Here is a tiny trained network, its code and every weight. The questions are about switching its units off for an input and a class, where a switched-off unit gives its printed mean instead of its output.

import numpy as np


def w(rows, s, z=0):
    codes = np.array(rows[::2]) - 128.0
    scale = np.full(codes.shape[1], s)
    scale[-1] = z or s
    return codes * scale


def norm(h):
    return h / np.sqrt((h * h).mean(-1, keepdims=True) + 1e-5)


def f(y):
    return np.maximum(y, 0)


def log_softmax(a):
    a = a - a.max(-1, keepdims=True)
    return a - np.log(np.exp(a).sum(-1, keepdims=True))


def net(x, mask):
    res = np.array(x, float).reshape(1, 3) / 4 @ E
    u = 0
    for l in range(2):
        y = f(norm(res) @ A[l][:, :-1].T + A[l][:, -1])
        res = res + np.where(mask[u : u + 7], y, B[l][:, -1]) @ B[l][:, :-1]
        u += 7
    return log_softmax(norm(res)[-1] @ U[:, :-1].T + U[:, -1])


A, B = {}, {}
E = w([
[97,110,95,115,64,1,139,98,239],'x0',
[104,78,91,65,119,140,14,189,151],'x1',
[33,193,148,158,177,78,37,62,79],'x2',
],0.008)
A[0] = w([
[30,179,123,105,187,89,198,90,77,155],'0.n1',
[115,108,129,172,59,104,154,121,112,25],'0.n2',
[99,186,183,173,167,196,122,166,104,166],'0.n3',
[137,151,124,151,101,114,180,66,254,121],'0.n4',
[90,114,124,155,116,169,210,93,75,143],'0.n5',
[133,128,120,140,125,92,211,120,192,5],'0.n6',
[79,204,179,115,124,49,57,105,98,178],'0.n7',
],0.0082,0.0013)
B[0] = w([
[89,166,64,139,77,158,78,174,129,220],'0.n1',
[136,36,210,175,106,113,148,65,204,161],'0.n2',
[224,135,97,116,64,106,143,105,224,227],'0.n3',
[162,78,114,211,136,53,214,151,111,244],'0.n4',
[123,137,158,64,199,64,137,92,108,206],'0.n5',
[210,77,153,253,125,137,141,83,83,214],'0.n6',
[4,151,228,62,208,125,116,161,110,253],'0.n7',
],0.0081,0.0066)
A[1] = w([
[158,22,63,117,118,95,104,146,190,187],'1.n1',
[56,207,138,147,174,64,70,92,69,146],'1.n2',
[83,149,222,138,199,30,144,137,97,250],'1.n3',
[92,48,71,179,150,212,105,181,109,15],'1.n4',
[3,126,201,37,122,148,82,178,133,140],'1.n5',
[206,138,162,155,142,162,103,184,90,76],'1.n6',
[157,165,192,62,214,157,177,118,65,90],'1.n7',
],0.0074,0.0022)
B[1] = w([
[51,200,133,128,117,131,147,128,99,220],'1.n1',
[66,107,38,76,225,217,2,110,133,237],'1.n2',
[81,62,100,141,117,161,13,180,196,255],'1.n3',
[196,67,137,199,194,137,110,112,42,153],'1.n4',
[127,208,112,174,217,130,64,42,194,255],'1.n5',
[149,112,120,70,30,175,126,76,40,178],'1.n6',
[170,209,157,79,191,98,81,80,210,198],'1.n7',
],0.0087,0.0077)
U = w([
[192,64,144,254,137,44,204,118,131,180],'0',
[160,98,72,144,97,217,134,197,12,11],'1',
[52,90,197,135,94,56,77,183,111,3],'2',
[31,193,87,98,120,52,186,194,106,18],'3',
[234,236,141,56,169,167,131,79,105,188],'4',
[36,195,92,136,243,141,12,118,168,244],'5',
],0.01,0.0023)

Each question gives the input, the list of numbers given to net, and the class t.
The units are the neurons (one row each of A and B). Each row of codes is followed by its name. A weight is (code - 128) times the scale printed after its matrix; where a second scale follows, it is the last column's (A, B and U).
mask holds one flag per neuron, layer by layer. A switched-off neuron (its flag False) gives its mean, the last column of its row in B, instead of its output. The means were averaged over made-up inputs and are rounded, as every weight is.
A unit's drop is (log p(t) with every unit on - log p(t) with that unit switched off) / (log p(t) with every unit on - log p(t) with every unit switched off).
The circuit of an input: a set's keep is (log p(t) with only the set's units on - log p(t) with every unit switched off) / (log p(t) with every unit on - log p(t) with every unit switched off). Starting from the 12 units with the biggest drops (on a tie, the unit counted first), units are removed one at a time, each time the one whose removal leaves the highest keep (on an exact tie, the one counted first), for as long as the keep stays at least 0.8.
circuit, biggest first: the units of the circuit, biggest drop first
unit that matters most: the unit with the biggest drop
k most important neurons: the k neurons with the biggest drops, biggest first
k most important neurons of layer l: the k neurons of layer l with the biggest drops, biggest first
drop of u: that unit's drop, to one decimal
input [6,3,0], class 2: circuit, biggest first : (1.n5; 1.n2)
input [-6,2,-4], class 4: unit that matters most : 0.n1
input [4,5,-5], class 0: circuit, biggest first : (1.n2; 0.n7)
input [-5,-8,1], class 4: circuit, biggest first : (0.n3; 1.n5)
input [-1,0,-8], class 1: 4 most important neurons of layer 1 : (1.n5; 1.n6; 1.n7; 1.n1)
input [-8,8,-5], class 1: circuit, biggest first : (0.n7; 1.n5)
input [3,7,-7], class 2: 3 most important neurons : (1.n5; 0.n7; 1.n2)
input [-4,3,-3], class 1: 2 most important neurons : (0.n7; 0.n5)
input [5,5,-5], class 0: 2 most important neurons : (0.n7; 1.n2)
input [-2,1,-6], class 1: 2 most important neurons : (0.n7; 1.n5)
input [6,0,2], class 2: 2 most important neurons of layer 1 : (1.n5; 1.n7)
input [-5,7,-5], class 1: 2 most important neurons : (0.n7; 0.n5)
input [-8,8,-3], class 1: circuit, biggest first : (0.n7; 1.n5)
input [8,6,-4], class 3: unit that matters most : 1.n1
input [7,3,1], class 2: 2 most important neurons : (0.n4; 1.n5)
input [8,-5,3], class 2: 2 most important neurons of layer 1 : (1.n3; 1.n5)
input [-8,-5,2], class 4: 2 most important neurons : (0.n3; 0.n7)
input [7,2,1], class 2: 2 most important neurons : (0.n4; 1.n5)
input [3,6,-5], class 3: 2 most important neurons : (1.n1; 0.n7)
input [-7,1,2], class 4: unit that matters most : 0.n3
input [-4,-2,0], class 4: drop of 0.n3 : 0.3
input [8,4,0], class 2: drop of 1.n2 : 0.2
input [-3,8,-8], class 1: drop of 0.n7 : 0.5
input [-1,5,-4], class 1: drop of 1.n7 : 0.2
